Here is a tiny trained network, its code and every weight. The questions are about switching its units off for an input and a target symbol, where a switched-off unit gives its printed mean instead of its output.

import numpy as np


def w(rows, s, z=0):
    codes = np.array(rows[::2]) - 128.0
    scale = np.full(codes.shape[1], s)
    scale[-1] = z or s
    return codes * scale


def f(y):
    return y / 2 * (1 + np.tanh(0.7978845608 * (y + 0.044715 * y**3)))


def softmax(a):
    e = np.exp(a - a.max(-1, keepdims=True))
    return e / e.sum(-1, keepdims=True)


def log_softmax(a):
    a = a - a.max(-1, keepdims=True)
    return a - np.log(np.exp(a).sum(-1, keepdims=True))


def net(x, mask):
    ids = ['ΛΠΩαεζτψ'.index(c) for c in x.split()]
    T = len(ids)
    res = E[ids] + P[:T]
    q, k, v = (res @ M[0].T for M in (Q, K, V))
    z = softmax(np.where(np.tri(T) > 0, q @ k.T / 3**0.5, -1e9)) @ v
    res = res + np.where(mask[0], z, O[0][:, -1]) @ O[0][:, :-1]
    y = f(res @ A[0][:, :-1].T + A[0][:, -1])
    res = res + np.where(mask[1:9], y, B[0][:, -1]) @ B[0][:, :-1]
    return log_softmax(res[-1] @ U[:, :-1].T + U[:, -1])


Q, K, V, O, A, B = {}, {}, {}, {}, {}, {}
E = w([
[154,162,189,128,47,176,139,150,36],'Λ',
[151,159,48,106,162,72,101,170,72],'Π',
[254,88,145,127,141,179,129,160,95],'Ω',
[193,206,76,117,93,132,138,107,181],'α',
[113,122,104,53,133,168,25,152,94],'ε',
[214,129,93,148,158,163,176,167,224],'ζ',
[131,196,129,192,98,205,122,79,188],'τ',
[79,117,126,173,187,218,106,201,157],'ψ',
],0.0064)
P = w([
[125,63,128,113,104,93,163,81,115],'0',
[154,213,147,56,145,169,176,143,98],'1',
[160,105,97,195,68,131,67,162,142],'2',
[148,215,144,97,194,185,103,136,150],'3',
[112,87,2,145,108,184,110,125,119],'4',
[127,225,139,108,212,170,105,164,120],'5',
],0.0068)
Q[0] = w([
[119,171,116,73,200,189,194,87,89],'head 0',
[156,128,7,148,68,237,117,149,101],'head 0',
[77,1,114,133,88,61,178,69,127],'head 0',
],0.03)
K[0] = w([
[175,167,79,167,93,84,31,220,70],'head 0',
[127,138,93,183,153,217,37,137,243],'head 0',
[253,136,169,166,27,146,160,81,169],'head 0',
],0.022)
V[0] = w([
[172,52,166,46,142,156,19,136,26],'head 0',
[164,200,29,78,107,6,88,72,146],'head 0',
[7,188,169,143,41,164,81,40,93],'head 0',
],0.018)
O[0] = w([
[128,152,94,198,115,228,169,128,28,253],'head 0',
[174,135,83,127,158,49,29,69,62,118],'head 0',
[96,161,76,190,94,65,105,247,149,11],'head 0',
],0.013,0.0032)
A[0] = w([
[122,194,165,73,116,142,181,235,157,136],'neuron 0',
[100,24,95,194,52,48,140,162,131,6],'neuron 1',
[125,239,188,14,233,115,148,186,163,90],'neuron 2',
[76,122,181,85,161,106,182,95,185,9],'neuron 3',
[122,7,87,201,56,77,72,83,132,47],'neuron 4',
[90,91,109,94,111,64,124,197,196,208],'neuron 5',
[137,242,112,171,169,146,109,171,89,142],'neuron 6',
[81,81,90,234,187,79,158,124,59,69],'neuron 7',
],0.011,0.002)
B[0] = w([
[34,106,151,112,171,86,156,79,166,242],'neuron 0',
[141,189,135,204,241,108,129,97,112,187],'neuron 1',
[210,229,114,196,127,126,144,163,103,197],'neuron 2',
[137,58,107,122,160,95,81,188,74,183],'neuron 3',
[183,170,132,67,101,108,198,248,107,172],'neuron 4',
[164,64,141,147,38,174,90,94,196,248],'neuron 5',
[123,43,116,121,142,108,92,175,128,244],'neuron 6',
[56,232,92,140,98,147,104,87,152,190],'neuron 7',
],0.013,0.011)
U = w([
[99,199,143,178,213,113,165,132,129,26],'Λ',
[138,254,114,127,131,102,126,67,121,142],'Π',
[157,134,156,139,104,201,168,89,109,220],'Ω',
[189,135,134,93,118,112,153,224,107,8],'α',
[110,116,80,153,102,161,97,186,111,107],'ε',
[138,51,131,103,192,75,39,21,109,215],'ζ',
[157,118,147,167,89,119,103,101,176,216],'τ',
[71,27,139,69,86,112,134,111,160,115],'ψ',
],0.0049,0.0012)

Each question gives the input, a string of symbols that net reads in full, and the target symbol t.
The units are the heads (3 rows each of Q, K, V and O) and the neurons (one row each of A and B). Each row of codes is followed by its name. A weight is (code - 128) times the scale printed after its matrix; where a second scale follows, it is the last column's (O, A, B and U).
mask holds one flag per unit, heads first, then neurons. A switched-off unit (its flag False) gives its mean, the last column of its rows in O or B, instead of its output. The means were averaged over made-up inputs and are rounded, as every weight is.
A unit's drop is (log p(t) with every unit on - log p(t) with that unit switched off) / (log p(t) with every unit on - log p(t) with every unit switched off).
The circuit of an input: a set's keep is (log p(t) with only the set's units on - log p(t) with every unit switched off) / (log p(t) with every unit on - log p(t) with every unit switched off). Starting from all 9 units, units are removed one at a time, each time the one whose removal leaves the highest keep (on an exact tie, the one counted first), for as long as the keep stays at least 0.8.
units of the circuit, in order: the units of the circuit, biggest drop first
most important unit: the unit with the biggest drop
top k neurons: the k neurons with the biggest drops, biggest first
drop of u: that unit's drop, to one decimal
input α ζ ψ ε Λ, target ψ: units of the circuit, in order => (head 0; neuron 0)
input τ Π α, target τ: most important unit => neuron 5
input Π ε Π ψ, target Λ: units of the circuit, in order => (neuron 2; head 0; neuron 0)
input α Ω Ω, target α: units of the circuit, in order => (neuron 4; head 0)
input τ Ω Π τ Ω, target τ: units of the circuit, in order => (neuron 5; head 0; neuron 1)
input Ω Λ ζ Ω τ α, target Π: top 2 neurons => (neuron 2; neuron 6)
input α Ω Ω τ, target τ: top 2 neurons => (neuron 5; neuron 2)
input τ ε Π, target τ: units of the circuit, in order => (neuron 5; head 0)
input τ Ω Ω ζ, target α: top 3 neurons => (neuron 2; neuron 3; neuron 0)
input ζ Ω τ ψ ζ ζ, target Λ: units of the circuit, in order => (neuron 2; neuron 0; head 0)
input ψ Ω Ω α Π, target α: top 2 neurons => (neuron 4; neuron 0)
input τ Ω ζ α Λ, target ζ: top 2 neurons => (neuron 3; neuron 4)
input Ω ζ τ Ω ε ψ, target Λ: units of the circuit, in order => (head 0; neuron 2; neuron 0)
input ζ Λ Ω α Λ, target α: most important unit => neuron 4
input Ω τ ψ Ω ζ, target ψ: top 2 neurons => (neuron 0; neuron 1)
input Ω Λ Π ε τ, target τ: drop of neuron 1 => 0.2
input Ω Ω ζ, target ζ: drop of neuron 0 => -0.1
input Π τ ζ, target τ: drop of neuron 5 => 1.6
input Π Ω Ω, target Ω: drop of head 0 => 0.7
input Ω ψ α, target ψ: top neuron => (neuron 0)
